Below are the code and all the weights of a small trained network. Each question names an input and a class and asks about switching units off, where a switched-off unit gives its printed mean instead of its output.

import numpy as np


def w(rows, s, z=0):
    codes = np.array(rows[::2]) - 128.0
    scale = np.full(codes.shape[1], s)
    scale[-1] = z or s
    return codes * scale


def norm(h):
    return h / np.sqrt((h * h).mean(-1, keepdims=True) + 1e-5)


def f(y):
    return y / 2 * (1 + np.tanh(0.7978845608 * (y + 0.044715 * y**3)))


def log_softmax(a):
    a = a - a.max(-1, keepdims=True)
    return a - np.log(np.exp(a).sum(-1, keepdims=True))


def net(x, mask):
    res = np.array(x, float).reshape(1, 7) / 4 @ E
    u = 0
    for l in range(2):
        y = f(norm(res) @ A[l][:, :-1].T + A[l][:, -1])
        res = res + np.where(mask[u : u + 14], y, B[l][:, -1]) @ B[l][:, :-1]
        u += 14
    return log_softmax(norm(res)[-1] @ U[:, :-1].T + U[:, -1])


A, B = {}, {}
E = w([
[132,163,168,126,163],'x0',
[104,147,125,192,119],'x1',
[57,158,81,85,125],'x2',
[102,195,147,96,148],'x3',
[192,187,105,134,70],'x4',
[72,124,254,151,118],'x5',
[87,70,103,72,118],'x6',
],0.0067)
A[0] = w([
[202,114,176,211,104,60],'0.n1',
[76,169,125,177,127,40],'0.n2',
[130,35,192,125,54,10],'0.n3',
[131,145,181,82,155,138],'0.n4',
[221,123,94,210,94,82],'0.n5',
[63,104,239,221,215,136],'0.n6',
[141,16,101,147,214,4],'0.n7',
[91,80,155,107,122,194],'0.n8',
[201,103,126,90,114,113],'0.n9',
[124,61,24,129,105,216],'0.n10',
[71,134,87,172,155,118],'0.n11',
[83,128,143,139,144,109],'0.n12',
[138,187,181,146,94,120],'0.n13',
[234,141,130,254,78,85],'0.n14',
],0.0091,0.0035)
B[0] = w([
[148,161,117,137,111,183],'0.n1',
[91,124,143,97,173,130],'0.n2',
[135,69,189,96,78,160],'0.n3',
[164,150,152,176,156,152],'0.n4',
[144,167,94,160,88,194],'0.n5',
[138,151,122,79,112,255],'0.n6',
[124,75,102,178,230,168],'0.n7',
[122,113,76,208,100,180],'0.n8',
[77,155,82,158,78,156],'0.n9',
[191,175,172,78,177,255],'0.n10',
[59,102,156,131,90,149],'0.n11',
[124,157,67,170,158,138],'0.n12',
[162,101,125,105,221,165],'0.n13',
[152,125,106,254,79,224],'0.n14',
],0.0081,0.006)
A[1] = w([
[113,57,78,148,237,99],'1.n1',
[190,107,60,125,129,57],'1.n2',
[154,195,68,143,187,144],'1.n3',
[109,28,67,153,108,106],'1.n4',
[8,164,100,155,127,1],'1.n5',
[139,151,65,34,116,75],'1.n6',
[215,135,164,129,113,148],'1.n7',
[179,159,25,38,109,31],'1.n8',
[117,163,232,139,125,141],'1.n9',
[112,64,67,152,42,107],'1.n10',
[167,52,73,251,78,185],'1.n11',
[141,30,226,182,68,49],'1.n12',
[124,50,178,121,91,59],'1.n13',
[150,152,254,175,162,100],'1.n14',
],0.0094,0.0039)
B[1] = w([
[136,68,13,186,168,175],'1.n1',
[8,158,201,86,102,159],'1.n2',
[127,74,214,78,72,205],'1.n3',
[168,154,153,57,192,151],'1.n4',
[34,127,228,180,159,148],'1.n5',
[113,183,68,142,29,171],'1.n6',
[41,145,152,140,220,198],'1.n7',
[61,140,43,117,6,190],'1.n8',
[177,144,102,114,161,169],'1.n9',
[197,181,222,102,176,152],'1.n10',
[142,102,114,174,143,253],'1.n11',
[77,65,122,59,45,177],'1.n12',
[188,15,219,120,17,137],'1.n13',
[193,209,97,2,165,185],'1.n14',
],0.0069,0.0067)
U = w([
[184,36,214,38,52,22],'0',
[207,235,191,35,194,173],'1',
[249,170,118,230,87,255],'2',
[137,21,38,148,226,38],'3',
[11,160,165,111,185,45],'4',
[92,191,57,68,11,170],'5',
],0.017,0.0026)

Each question gives the input, the list of numbers given to net, and the class t.
The units are the neurons (one row each of A and B). Each row of codes is followed by its name. A weight is (code - 128) times the scale printed after its matrix; where a second scale follows, it is the last column's (A, B and U).
mask holds one flag per neuron, layer by layer. A switched-off neuron (its flag False) gives its mean, the last column of its row in B, instead of its output. The means were averaged over made-up inputs and are rounded, as every weight is.
A unit's drop is (log p(t) with every unit on - log p(t) with that unit switched off) / (log p(t) with every unit on - log p(t) with every unit switched off).
The circuit of an input: a set's keep is (log p(t) with only the set's units on - log p(t) with every unit switched off) / (log p(t) with every unit on - log p(t) with every unit switched off). Starting from the 12 units with the biggest drops (on a tie, the unit counted first), units are removed one at a time, each time the one whose removal leaves the highest keep (on an exact tie, the one counted first), for as long as the keep stays at least 0.8.
circuit, biggest first: the units of the circuit, biggest drop first
top k neurons: the k neurons with the biggest drops, biggest first
top k neurons in layer l: the k neurons of layer l with the biggest drops, biggest first
drop of u: that unit's drop, to one decimal
input [4,8,5,2,-1,-5,-3], class 4: top 2 neurons in layer 0 : 0.n11; 0.n6
input [2,-7,3,-6,-2,-5,-3], class 5: circuit, biggest first : 1.n8
input [-4,0,1,6,1,2,6], class 4: top 2 neurons : 0.n6; 1.n5
input [5,7,-7,4,-5,-4,1], class 3: circuit, biggest first : 0.n7; 1.n1
input [-2,5,-2,8,-4,-6,-5], class 4: top 4 neurons : 0.n10; 0.n11; 1.n5; 0.n6
input [5,6,0,-8,-1,4,0], class 0: top 4 neurons : 0.n3; 1.n12; 0.n6; 0.n9
input [-3,4,5,-4,-8,4,3], class 3: top 2 neurons : 1.n1; 0.n7
input [5,6,-5,3,-7,-2,-8], class 1: top 2 neurons : 0.n6; 1.n14
input [-7,-2,6,1,0,4,4], class 4: top 3 neurons : 0.n6; 1.n5; 0.n8
input [2,-3,4,-8,1,-5,-4], class 5: top 3 neurons : 0.n10; 1.n8; 1.n2
input [2,2,2,-3,7,8,-2], class 1: top 2 neurons : 1.n14; 0.n13
input [5,-3,5,-8,-7,8,3], class 0: top 2 neurons : 0.n3; 1.n13
input [-2,-2,3,-8,0,0,0], class 3: top 4 neurons in layer 0 : 0.n7; 0.n6; 0.n10; 0.n1
input [-6,2,-1,-2,4,2,7], class 0: circuit, biggest first : 0.n3
input [1,7,4,-5,-2,4,-6], class 4: top 4 neurons in layer 0 : 0.n10; 0.n2; 0.n11; 0.n6
input [-2,8,4,2,-3,-4,-1], class 4: circuit, biggest first : 0.n11; 1.n5
input [8,8,3,8,-7,2,-4], class 1: top 2 neurons : 1.n14; 0.n6
input [7,-6,-8,8,-5,-7,4], class 3: top 2 neurons : 1.n1; 0.n10
input [7,7,5,0,-6,-3,8], class 3: top 3 neurons in layer 1 : 1.n1; 1.n2; 1.n7
input [-2,1,5,0,-3,8,-5], class 1: top neuron in layer 1 : 1.n14
input [-8,4,5,-3,-4,1,2], class 3: drop of 1.n1 : 0.4
